Here is a tiny trained network, its code and every weight. The questions are about switching its units off for an input and a target symbol, where a switched-off unit gives its printed mean instead of its output.

import numpy as np


def w(rows, s, z=0):
    codes = np.array(rows[::2]) - 128.0
    scale = np.full(codes.shape[1], s)
    scale[-1] = z or s
    return codes * scale


def f(y):
    return np.maximum(y, 0)


def softmax(a):
    e = np.exp(a - a.max(-1, keepdims=True))
    return e / e.sum(-1, keepdims=True)


def log_softmax(a):
    a = a - a.max(-1, keepdims=True)
    return a - np.log(np.exp(a).sum(-1, keepdims=True))


def net(x, mask):
    ids = ['αβγδεζηλμξτφω'.index(c) for c in x.split()]
    T = len(ids)
    res = E[ids] + P[:T]
    u = 0
    for l in range(2):
        r = res
        for j in range(2):
            rows = slice(3 * j, 3 * j + 3)
            q, k, v = (r @ M[l][rows].T for M in (Q, K, V))
            z = softmax(np.where(np.tri(T) > 0, q @ k.T / 3**0.5, -1e9)) @ v
            o = O[l][rows]
            res = res + np.where(mask[u + j], z, o[:, -1]) @ o[:, :-1]
        u += 2
        y = f(res @ A[l][:, :-1].T + A[l][:, -1])
        res = res + np.where(mask[u : u + 16], y, B[l][:, -1]) @ B[l][:, :-1]
        u += 16
    return log_softmax(res[-1] @ U[:, :-1].T + U[:, -1])


Q, K, V, O, A, B = {}, {}, {}, {}, {}, {}
E = w([
[125,193,206,120,156],'α',
[100,107,136,214,169],'β',
[108,225,69,153,75],'γ',
[5,129,83,97,78],'δ',
[75,156,105,86,104],'ε',
[138,203,185,253,97],'ζ',
[135,94,173,189,48],'η',
[172,204,102,152,215],'λ',
[118,179,155,135,40],'μ',
[129,159,157,70,97],'ξ',
[191,176,114,86,138],'τ',
[211,91,158,145,181],'φ',
[97,42,126,58,110],'ω',
],0.018)
P = w([
[101,104,150,144,142],'0',
[113,126,184,114,150],'1',
[142,146,205,99,156],'2',
[171,137,163,109,122],'3',
[202,135,122,112,91],'4',
[190,98,26,120,31],'5',
[254,136,81,158,41],'6',
],0.0086)
Q[0] = w([
[191,70,2,175,133],'L0H1',
[221,76,198,241,220],'L0H1',
[242,86,18,101,107],'L0H1',
[166,84,140,64,154],'L0H2',
[58,241,40,116,191],'L0H2',
[122,218,103,35,58],'L0H2',
],0.0068)
K[0] = w([
[57,171,59,100,87],'L0H1',
[98,99,100,253,211],'L0H1',
[231,81,69,200,108],'L0H1',
[40,45,126,80,225],'L0H2',
[209,130,26,124,244],'L0H2',
[230,121,156,5,56],'L0H2',
],0.0057)
V[0] = w([
[252,131,220,36,39],'L0H1',
[126,80,2,188,153],'L0H1',
[218,222,203,93,57],'L0H1',
[69,161,242,193,120],'L0H2',
[140,65,138,82,116],'L0H2',
[85,68,113,132,73],'L0H2',
],0.0061)
O[0] = w([
[125,181,198,90,214,195],'L0H1',
[178,188,253,110,174,2],'L0H1',
[122,149,142,77,84,142],'L0H1',
[185,84,102,184,47,195],'L0H2',
[116,121,211,118,72,178],'L0H2',
[115,97,120,110,81,226],'L0H2',
],0.0069,0.0025)
A[0] = w([
[87,142,92,121,150,109],'L0N1',
[100,191,142,139,34,155],'L0N2',
[200,137,163,96,118,216],'L0N3',
[182,93,144,136,145,204],'L0N4',
[126,28,99,179,196,178],'L0N5',
[202,103,87,85,113,255],'L0N6',
[100,38,141,181,146,4],'L0N7',
[133,135,170,117,62,199],'L0N8',
[255,106,46,131,135,127],'L0N9',
[135,50,135,72,108,149],'L0N10',
[113,125,232,101,165,195],'L0N11',
[92,30,122,89,128,126],'L0N12',
[146,192,188,129,118,139],'L0N13',
[98,60,59,96,110,71],'L0N14',
[148,170,22,131,115,146],'L0N15',
[193,107,202,87,84,193],'L0N16',
],0.0095,0.0026)
B[0] = w([
[173,89,114,80,197,163],'L0N1',
[190,160,7,140,193,255],'L0N2',
[128,132,82,101,192,189],'L0N3',
[146,59,178,24,138,165],'L0N4',
[33,158,190,118,68,176],'L0N5',
[177,64,252,85,223,199],'L0N6',
[20,212,161,103,113,166],'L0N7',
[178,109,42,118,150,221],'L0N8',
[89,161,144,93,174,183],'L0N9',
[187,2,89,71,72,224],'L0N10',
[49,87,101,133,142,171],'L0N11',
[124,112,122,77,181,235],'L0N12',
[91,36,42,174,131,168],'L0N13',
[223,111,121,110,183,234],'L0N14',
[130,134,158,231,200,194],'L0N15',
[138,118,105,31,82,217],'L0N16',
],0.0054,0.0073)
Q[1] = w([
[20,139,212,122,179],'L1H1',
[91,113,62,99,192],'L1H1',
[113,65,141,6,123],'L1H1',
[116,75,28,79,127],'L1H2',
[106,157,149,25,113],'L1H2',
[192,109,90,112,97],'L1H2',
],0.011)
K[1] = w([
[4,97,180,142,132],'L1H1',
[244,148,124,52,180],'L1H1',
[165,69,167,90,129],'L1H1',
[219,87,89,113,87],'L1H2',
[109,90,111,69,110],'L1H2',
[199,172,123,106,104],'L1H2',
],0.011)
V[1] = w([
[174,11,198,105,125],'L1H1',
[154,126,206,105,254],'L1H1',
[169,175,215,91,144],'L1H1',
[142,66,131,178,163],'L1H2',
[95,122,77,230,145],'L1H2',
[193,161,176,140,121],'L1H2',
],0.0089)
O[1] = w([
[1,79,152,106,111,252],'L1H1',
[68,217,196,211,145,155],'L1H1',
[186,172,223,39,134,103],'L1H1',
[182,59,139,178,118,140],'L1H2',
[193,216,183,171,121,44],'L1H2',
[153,85,169,89,64,71],'L1H2',
],0.0085,0.014)
A[1] = w([
[112,77,109,159,110,102],'L1N1',
[144,82,144,255,189,254],'L1N2',
[121,199,57,164,211,116],'L1N3',
[138,40,190,114,158,102],'L1N4',
[134,70,146,213,32,161],'L1N5',
[207,165,41,199,81,108],'L1N6',
[159,174,144,12,131,119],'L1N7',
[165,98,83,8,244,139],'L1N8',
[80,166,121,203,136,152],'L1N9',
[97,143,90,153,34,102],'L1N10',
[155,59,61,119,105,156],'L1N11',
[195,149,149,126,13,134],'L1N12',
[88,223,207,73,171,109],'L1N13',
[167,102,179,24,71,191],'L1N14',
[170,102,102,140,178,212],'L1N15',
[248,98,68,125,153,81],'L1N16',
],0.0089,0.0068)
B[1] = w([
[178,142,149,124,169,188],'L1N1',
[55,78,148,183,124,179],'L1N2',
[197,157,159,127,203,180],'L1N3',
[193,129,105,151,104,196],'L1N4',
[78,147,151,116,90,149],'L1N5',
[114,69,128,58,182,186],'L1N6',
[115,127,179,160,153,147],'L1N7',
[89,200,126,136,128,255],'L1N8',
[119,102,164,91,106,160],'L1N9',
[116,63,108,108,174,150],'L1N10',
[136,180,97,122,119,238],'L1N11',
[70,196,151,110,108,140],'L1N12',
[188,122,149,102,35,165],'L1N13',
[77,154,90,187,165,182],'L1N14',
[202,124,109,197,2,173],'L1N15',
[157,104,189,99,114,180],'L1N16',
],0.0075,0.022)
U = w([
[135,128,126,155,115,116],'α',
[91,127,123,254,53,116],'β',
[152,108,150,105,208,3],'γ',
[145,105,72,231,164,124],'δ',
[137,145,106,180,133,177],'ε',
[157,67,145,145,92,163],'ζ',
[127,141,86,175,6,134],'η',
[123,168,140,211,174,194],'λ',
[163,147,115,77,114,118],'μ',
[103,246,69,188,116,119],'ξ',
[129,185,159,88,133,118],'τ',
[117,127,173,105,55,122],'φ',
[100,104,139,108,176,123],'ω',
],0.0092,0.0055)

Each question gives the input, a string of symbols that net reads in full, and the target symbol t.
The units are the heads (3 rows each of Q, K, V and O) and the neurons (one row each of A and B). Each row of codes is followed by its name. A weight is (code - 128) times the scale printed after its matrix; where a second scale follows, it is the last column's (O, A, B and U).
mask holds one flag per unit, layer by layer, with each layer's heads first. A switched-off unit (its flag False) gives its mean, the last column of its rows in O or B, instead of its output. The means were averaged over made-up inputs and are rounded, as every weight is.
A unit's drop is (log p(t) with every unit on - log p(t) with that unit switched off) / (log p(t) with every unit on - log p(t) with every unit switched off).
The circuit of an input: a set's keep is (log p(t) with only the set's units on - log p(t) with every unit switched off) / (log p(t) with every unit on - log p(t) with every unit switched off). Starting from the 12 units with the biggest drops (on a tie, the unit counted first), units are removed one at a time, each time the one whose removal leaves the highest keep (on an exact tie, the one counted first), for as long as the keep stays at least 0.8.
circuit, biggest first: the units of the circuit, biggest drop first
unit that matters most: the unit with the biggest drop
top k neurons: the k neurons with the biggest drops, biggest first
top k neurons in layer l: the k neurons of layer l with the biggest drops, biggest first
input δ δ ξ δ α, target ξ: top 2 neurons => [L0N15, L0N16]
input β ζ ω ω δ ε, target ω: top 2 neurons => [L0N10, L1N15]
input ω β δ λ δ ζ ω, target ω: circuit, biggest first => [L1H1, L0N6, L1N15]
input μ δ δ λ η ω φ, target ω: unit that matters most => L1H1
input φ η τ, target φ: top 3 neurons => [L1N13, L0N2, L0N4]
input ξ η μ δ ω λ ε, target ω: top 2 neurons => [L0N14, L0N6]
input δ ζ ω δ ζ γ, target γ: circuit, biggest first => [L1N6, L1H1, L1N3, L0N2]
input λ ω μ μ ω δ δ, target ω: circuit, biggest first => [L0N10, L1H1, L1N15, L1N10]
input φ δ δ μ δ, target μ: top 4 neurons => [L0N2, L1N16, L1N6, L0N5]
input δ δ δ τ, target τ: top 2 neurons => [L1N13, L0N6]
input ζ λ ζ, target ζ: top 3 neurons in layer 1 => [L1N6, L1N16, L1N15]
input δ δ ω δ ω δ α, target ω: top 3 neurons => [L0N14, L0N16, L0N10]
input δ φ δ ω δ φ, target ω: top 3 neurons => [L0N10, L0N14, L0N12]
input δ δ β ξ ξ ω, target ω: circuit, biggest first => [L1H1, L0N6, L0N12]
input α δ ω ε η, target η: top 2 neurons in layer 0 => [L0N2, L0N8]
input δ δ η η δ, target η: top 2 neurons => [L1N15, L1N3]
input ξ τ φ δ α τ ξ, target τ: top 2 neurons => [L0N6, L1N13]
input δ ζ φ ξ δ, target φ: top 2 neurons in layer 0 => [L0N4, L0N6]
input μ μ ξ η μ δ, target μ: top 3 neurons in layer 0 => [L0N2, L0N14, L0N8]
input ζ φ ξ, target φ: top 2 neurons => [L1N13, L0N6]
input β δ ζ α δ δ, target δ: unit that matters most => L0N14
input ω τ η μ ω δ τ, target ω: top 3 neurons => [L0N10, L0N14, L0N6]
input λ ω μ ξ δ ω ξ, target ω: top 3 neurons in layer 0 => [L0N14, L0N10, L0N6]
input ω τ ω ξ ω τ, target ω: top 2 neurons => [L0N10, L1N15]
input δ φ ξ, target φ: top 3 neurons => [L1N13, L0N4, L0N6]
input ζ λ μ β μ β α, target μ: top 3 neurons in layer 1 => [L1N16, L1N6, L1N2]
input δ λ δ, target λ: top 2 neurons in layer 1 => [L1N3, L1N2]
